Below are the code and all the weights of a small trained network. Each question names an input and a target symbol and asks about switching units off, where a switched-off unit gives its printed mean instead of its output.

import numpy as np


def w(rows, s, z=0):
    codes = np.array(rows[::2]) - 128.0
    scale = np.full(codes.shape[1], s)
    scale[-1] = z or s
    return codes * scale


def norm(h):
    return h / np.sqrt((h * h).mean(-1, keepdims=True) + 1e-5)


def f(y):
    return y / 2 * (1 + np.tanh(0.7978845608 * (y + 0.044715 * y**3)))


def softmax(a):
    e = np.exp(a - a.max(-1, keepdims=True))
    return e / e.sum(-1, keepdims=True)


def log_softmax(a):
    a = a - a.max(-1, keepdims=True)
    return a - np.log(np.exp(a).sum(-1, keepdims=True))


def net(x, mask):
    ids = ['ΓΔΘΞΠΨΩαζηλμστφ'.index(c) for c in x.split()]
    T = len(ids)
    res = E[ids] + P[:T]
    u = 0
    for l in range(2):
        r = norm(res)
        for j in range(3):
            rows = slice(2 * j, 2 * j + 2)
            q, k, v = (r @ M[l][rows].T for M in (Q, K, V))
            z = softmax(np.where(np.tri(T) > 0, q @ k.T / 2**0.5, -1e9)) @ v
            o = O[l][rows]
            res = res + np.where(mask[u + j], z, o[:, -1]) @ o[:, :-1]
        u += 3
        y = f(norm(res) @ A[l][:, :-1].T + A[l][:, -1])
        res = res + np.where(mask[u : u + 8], y, B[l][:, -1]) @ B[l][:, :-1]
        u += 8
    return log_softmax(norm(res)[-1] @ U[:, :-1].T + U[:, -1])


Q, K, V, O, A, B = {}, {}, {}, {}, {}, {}
E = w([
[140,117,92,171,83,163],'Γ',
[71,54,141,145,125,195],'Δ',
[144,130,116,171,89,168],'Θ',
[135,122,100,146,79,148],'Ξ',
[132,150,202,73,135,92],'Π',
[174,180,86,196,166,107],'Ψ',
[168,77,41,133,136,73],'Ω',
[158,139,123,135,88,163],'α',
[136,176,5,117,134,88],'ζ',
[150,49,130,166,143,128],'η',
[116,36,38,89,119,106],'λ',
[140,126,90,155,78,151],'μ',
[144,95,121,151,56,130],'σ',
[135,105,113,141,76,143],'τ',
[67,142,67,96,120,148],'φ',
],0.0028)
P = w([
[104,128,164,189,8,41],'0',
[131,107,125,161,60,98],'1',
[144,106,112,144,95,125],'2',
[145,110,114,132,118,138],'3',
[150,115,106,127,141,149],'4',
[151,112,101,129,163,159],'5',
[155,109,92,119,180,165],'6',
[154,106,87,108,204,175],'7',
[166,106,93,102,205,189],'8',
],0.0013)
Q[0] = w([
[19,128,125,176,190,76],'L0H0',
[2,132,95,220,176,84],'L0H0',
[136,78,28,203,94,233],'L0H1',
[154,48,46,209,94,250],'L0H1',
[155,209,146,88,193,102],'L0H2',
[135,170,165,72,208,103],'L0H2',
],0.0032)
K[0] = w([
[199,121,110,121,67,200],'L0H0',
[199,119,96,146,89,255],'L0H0',
[138,158,68,149,144,155],'L0H1',
[145,177,53,160,154,160],'L0H1',
[91,149,179,118,138,92],'L0H2',
[106,175,172,111,147,57],'L0H2',
],0.0048)
V[0] = w([
[173,131,60,188,78,189],'L0H0',
[103,146,215,61,189,86],'L0H0',
[116,147,117,201,151,88],'L0H1',
[161,38,80,172,90,226],'L0H1',
[86,60,213,83,175,89],'L0H2',
[250,180,124,49,142,105],'L0H2',
],0.0016)
O[0] = w([
[180,95,121,100,28,101,215],'L0H0',
[81,154,118,165,250,186,27],'L0H0',
[172,93,123,103,97,165,127],'L0H1',
[83,162,208,149,59,78,253],'L0H1',
[162,88,18,129,126,153,47],'L0H2',
[38,129,97,165,160,144,89],'L0H2',
],0.0017,0.0019)
A[0] = w([
[110,91,2,190,190,179,92],'L0N0',
[134,150,133,122,130,153,95],'L0N1',
[113,104,23,183,157,190,104],'L0N2',
[191,213,75,164,135,63,125],'L0N3',
[126,154,137,94,247,218,85],'L0N4',
[136,190,139,128,135,177,71],'L0N5',
[70,128,77,126,153,90,250],'L0N6',
[115,105,73,145,124,108,187],'L0N7',
],0.0032,0.002)
B[0] = w([
[123,187,229,62,125,46,67],'L0N0',
[112,100,122,137,112,88,83],'L0N1',
[95,199,229,120,135,75,114],'L0N2',
[131,42,123,120,120,254,187],'L0N3',
[124,71,48,222,106,220,1],'L0N4',
[101,83,113,160,87,63,53],'L0N5',
[227,139,185,102,123,225,174],'L0N6',
[155,156,167,111,136,209,231],'L0N7',
],0.0022,0.00071)
Q[1] = w([
[84,176,95,127,210,88],'L1H0',
[169,3,170,126,33,181],'L1H0',
[208,118,155,72,93,147],'L1H1',
[53,153,80,191,163,106],'L1H1',
[29,201,148,98,171,110],'L1H2',
[2,95,136,206,227,91],'L1H2',
],0.0078)
K[1] = w([
[139,127,102,155,3,116],'L1H0',
[124,128,154,75,254,118],'L1H0',
[148,114,133,82,247,124],'L1H1',
[126,156,121,172,17,124],'L1H1',
[123,161,78,154,22,146],'L1H2',
[134,105,121,184,20,114],'L1H2',
],0.0084)
V[1] = w([
[128,144,143,203,116,176],'L1H0',
[165,192,133,101,110,38],'L1H0',
[123,84,66,88,147,160],'L1H1',
[133,100,95,163,131,234],'L1H1',
[60,157,144,58,107,150],'L1H2',
[110,2,221,128,110,103],'L1H2',
],0.0041)
O[1] = w([
[108,55,148,191,153,140,118],'L1H0',
[178,109,71,59,218,138,139],'L1H0',
[128,158,64,173,26,100,107],'L1H1',
[99,159,29,194,173,164,119],'L1H1',
[68,28,124,100,56,254,126],'L1H2',
[9,172,126,98,199,124,254],'L1H2',
],0.0033,0.0034)
A[1] = w([
[160,102,128,253,117,85,150],'L1N0',
[13,52,182,70,95,152,65],'L1N1',
[18,41,85,93,189,111,29],'L1N2',
[231,111,82,50,171,54,32],'L1N3',
[197,119,238,14,144,181,1],'L1N4',
[148,59,92,74,60,125,85],'L1N5',
[117,210,42,226,149,121,108],'L1N6',
[106,73,247,196,169,192,113],'L1N7',
],0.0036,0.0018)
B[1] = w([
[133,186,113,103,201,227,140],'L1N0',
[182,101,159,242,129,149,251],'L1N1',
[139,225,88,168,49,146,151],'L1N2',
[134,182,208,190,18,149,136],'L1N3',
[131,141,253,74,126,164,223],'L1N4',
[84,105,132,129,198,68,150],'L1N5',
[167,88,225,152,107,104,154],'L1N6',
[120,194,139,42,49,115,178],'L1N7',
],0.0034,0.0021)
U = w([
[91,152,54,95,213,193,116],'Γ',
[44,147,133,221,75,150,177],'Δ',
[127,189,130,49,142,186,87],'Θ',
[105,58,129,146,177,84,84],'Ξ',
[138,157,92,131,132,122,1],'Π',
[219,158,144,210,206,154,145],'Ψ',
[206,187,146,151,57,40,44],'Ω',
[131,117,249,75,133,136,221],'α',
[230,103,62,120,74,139,125],'ζ',
[75,201,133,148,212,24,100],'η',
[82,126,54,71,70,45,140],'λ',
[106,69,83,126,197,96,100],'μ',
[126,77,146,157,139,80,47],'σ',
[132,63,151,178,144,82,38],'τ',
[123,22,80,116,96,179,133],'φ',
],0.011,0.003)

Each question gives the input, a string of symbols that net reads in full, and the target symbol t.
The units are the heads (2 rows each of Q, K, V and O) and the neurons (one row each of A and B). Each row of codes is followed by its name. A weight is (code - 128) times the scale printed after its matrix; where a second scale follows, it is the last column's (O, A, B and U).
mask holds one flag per unit, layer by layer, with each layer's heads first. A switched-off unit (its flag False) gives its mean, the last column of its rows in O or B, instead of its output. The means were averaged over made-up inputs and are rounded, as every weight is.
A unit's drop is (log p(t) with every unit on - log p(t) with that unit switched off) / (log p(t) with every unit on - log p(t) with every unit switched off).
The circuit of an input: a set's keep is (log p(t) with only the set's units on - log p(t) with every unit switched off) / (log p(t) with every unit on - log p(t) with every unit switched off). Starting from the 12 units with the biggest drops (on a tie, the unit counted first), units are removed one at a time, each time the one whose removal leaves the highest keep (on an exact tie, the one counted first), for as long as the keep stays at least 0.8.
units of the circuit, in order: the units of the circuit, biggest drop first
unit that matters most: the unit with the biggest drop
top k neurons: the k neurons with the biggest drops, biggest first
which heads matter: for each layer, one digit per head in row order, 1 if its drop is at least 0.15 and else 0, layers parted by /
input Π η α Δ Θ η Δ, target Θ: unit that matters most	L0H0
input Ξ Π Π μ Γ α Δ Θ Π, target Γ: units of the circuit, in order	L0N4; L0H0; L0H1; L0H2
input Π α α τ φ, target α: which heads matter	100 / 010
input α λ Δ σ φ Γ, target φ: which heads matter	000 / 001
input Δ ζ φ Θ α Δ Π Ψ, target α: top 3 neurons	L0N0; L0N3; L0N2
input Ψ Π μ Π α α, target Ψ: which heads matter	111 / 011
input η τ Γ, target η: which heads matter	000 / 001
input α Θ Γ μ α τ λ, target λ: units of the circuit, in order	L1H1; L1H0
input η Γ μ α Γ τ Ξ, target η: which heads matter	000 / 001
input λ Π α Ψ α Ψ Π, target Ψ: top 2 neurons	L0N4; L1N6
input λ Γ α α Π α, target Γ: units of the circuit, in order	L0H0; L1H0; L0N6; L1N7
input Δ μ α τ, target Δ: which heads matter	000 / 000
input α α α ζ α Ψ α, target Ψ: units of the circuit, in order	L1H2; L0N3; L1N0; L1H0
input α Ξ Γ μ, target μ: which heads matter	100 / 001
input Ψ τ Θ μ μ Δ Ξ Ξ, target Δ: units of the circuit, in order	L1H0
input η Δ Ψ Θ α σ, target Ψ: top 3 neurons	L1N0; L0N3; L1N6
input λ η Θ τ λ Δ, target Δ: which heads matter	000 / 000
input Π Ψ φ φ η Ψ Ψ λ, target α: which heads matter	100 / 000
input Δ Δ Δ φ Π Δ, target Γ: which heads matter	100 / 101
input σ μ Δ η α, target η: units of the circuit, in order	L1H2
input α α Θ, target Θ: which heads matter	001 / 011
input Δ ζ α Θ α, target ζ: top 2 neurons	L0N3; L1N1
input Ω λ Ξ, target λ: which heads matter	000 / 100
input σ Δ Π α Θ Δ, target Θ: top 2 neurons	L1N2; L1N6
input Θ α Π α, target Θ: which heads matter	101 / 110
input Π Δ Π, target Δ: which heads matter	110 / 100
input μ Δ Δ α α Π η ζ, target α: unit that matters most	L0N0
input α λ α α ζ Δ ζ Ω σ, target Ω: top 3 neurons	L1N3; L0N3; L0N0
input Δ Π α Π φ, target φ: which heads matter	111 / 011
